Here is a tiny trained network, its code and every weight. The questions are about switching its units off for an input and a class, where a switched-off unit gives its printed mean instead of its output.

import numpy as np


def w(rows, s, z=0):
    codes = np.array(rows[::2]) - 128.0
    scale = np.full(codes.shape[1], s)
    scale[-1] = z or s
    return codes * scale


def f(y):
    return np.maximum(y, 0)


def log_softmax(a):
    a = a - a.max(-1, keepdims=True)
    return a - np.log(np.exp(a).sum(-1, keepdims=True))


def net(x, mask):
    res = np.array(x, float).reshape(1, 7) / 4 @ E
    y = f(res @ A[0][:, :-1].T + A[0][:, -1])
    res = res + np.where(mask, y, B[0][:, -1]) @ B[0][:, :-1]
    return log_softmax(res[-1] @ U[:, :-1].T + U[:, -1])


A, B = {}, {}
E = w([
[123,125,121,132,125,130,137],'x0',
[193,153,205,118,80,81,219],'x1',
[119,123,120,135,130,129,146],'x2',
[123,125,117,134,121,133,139],'x3',
[34,80,157,30,74,107,113],'x4',
[65,182,109,171,101,9,103],'x5',
[117,123,118,134,132,129,150],'x6',
],0.015)
A[0] = w([
[191,157,208,117,44,92,224,138],'n1',
[190,73,128,190,179,132,128,218],'n2',
[73,82,94,128,131,115,180,132],'n3',
[164,164,117,124,129,75,185,107],'n4',
[54,88,92,136,100,80,70,223],'n5',
[96,49,153,7,122,173,156,169],'n6',
[25,127,139,108,56,17,95,23],'n7',
[228,109,110,132,181,210,146,244],'n8',
[149,125,185,172,145,89,165,106],'n9',
[146,178,98,150,195,69,79,169],'n10',
[170,195,146,177,110,135,153,92],'n11',
[130,191,54,175,184,95,150,208],'n12',
[67,92,113,61,62,38,108,37],'n13',
[141,221,87,224,103,32,92,150],'n14',
[106,160,100,146,122,45,121,161],'n15',
[109,70,128,84,120,152,145,130],'n16',
[162,163,202,118,77,108,206,137],'n17',
[117,77,174,80,119,167,123,110],'n18',
[88,78,196,114,122,196,87,192],'n19',
[76,123,132,33,103,100,143,121],'n20',
[141,94,187,10,115,147,119,157],'n21',
[175,179,149,196,121,28,143,122],'n22',
[50,82,105,100,157,202,72,254],'n23',
[115,106,56,200,154,116,90,168],'n24',
],0.013,0.0075)
B[0] = w([
[174,63,185,136,69,137,173,231],'n1',
[178,154,149,150,163,135,69,194],'n2',
[140,136,110,122,129,124,115,161],'n3',
[148,106,168,96,111,173,141,167],'n4',
[134,162,120,111,147,111,65,243],'n5',
[116,128,74,101,86,69,148,244],'n6',
[218,75,161,118,178,84,70,249],'n7',
[245,86,108,158,162,101,64,241],'n8',
[138,126,189,115,83,167,146,164],'n9',
[71,175,138,164,143,163,92,193],'n10',
[140,125,191,87,124,156,158,172],'n11',
[115,163,164,115,143,142,94,200],'n12',
[204,90,135,135,153,94,107,227],'n13',
[87,158,190,94,101,185,123,234],'n14',
[145,169,225,99,161,193,95,200],'n15',
[126,129,74,84,98,122,154,181],'n16',
[173,64,181,152,75,87,189,207],'n17',
[121,146,117,104,94,88,175,185],'n18',
[118,138,87,96,148,124,155,204],'n19',
[152,63,102,139,144,43,163,211],'n20',
[91,93,88,140,113,99,168,218],'n21',
[125,124,166,96,112,199,133,201],'n22',
[111,192,68,81,169,98,131,253],'n23',
[88,157,134,158,150,126,86,199],'n24',
],0.012,0.023)
U = w([
[172,136,93,131,225,136,68,239],'0',
[210,72,162,148,126,130,129,207],'1',
[58,164,49,52,99,127,143,149],'2',
[107,84,93,132,51,118,230,3],'3',
[11,189,155,177,129,171,71,84],'4',
[100,150,183,82,63,200,164,37],'5',
],0.013,0.0041)

Each question gives the input, the list of numbers given to net, and the class t.
The units are the neurons (one row each of A and B). Each row of codes is followed by its name. A weight is (code - 128) times the scale printed after its matrix; where a second scale follows, it is the last column's (A, B and U).
mask holds one flag per neuron, in row order. A switched-off neuron (its flag False) gives its mean, the last column of its row in B, instead of its output. The means were averaged over made-up inputs and are rounded, as every weight is.
A unit's drop is (log p(t) with every unit on - log p(t) with that unit switched off) / (log p(t) with every unit on - log p(t) with every unit switched off).
unit that matters most: the unit with the biggest drop
k most important neurons: the k neurons with the biggest drops, biggest first
drop when u is switched off: that unit's drop, to one decimal
input [-6,-2,-7,7,1,1,-2], class 0: unit that matters most	n6
input [-4,-3,-8,4,0,7,3], class 4: 2 most important neurons	n14, n8
input [-6,0,0,0,-7,-8,-7], class 0: 3 most important neurons	n1, n17, n2
input [1,-2,2,0,1,6,1], class 0: 2 most important neurons	n7, n13
input [2,0,-1,7,-5,0,3], class 0: 3 most important neurons	n8, n1, n17
input [-8,0,-4,6,7,0,3], class 2: 4 most important neurons	n8, n6, n1, n17
input [-8,-2,7,-6,2,0,-4], class 2: 2 most important neurons	n8, n7
input [-4,8,-1,4,-1,1,8], class 5: 2 most important neurons	n7, n8
input [8,6,3,-5,2,0,5], class 3: 2 most important neurons	n8, n7
input [3,-4,-2,0,7,0,5], class 2: 2 most important neurons	n8, n6
input [-8,-5,6,-1,-1,-8,1], class 0: drop when n8 is switched off	4.4
input [-3,-6,-6,-5,-8,1,-1], class 4: drop when n10 is switched off	0.2
input [4,-5,4,8,3,-1,-2], class 2: drop when n20 is switched off	0.0
input [7,5,-4,-2,1,-7,8], class 3: unit that matters most	n7
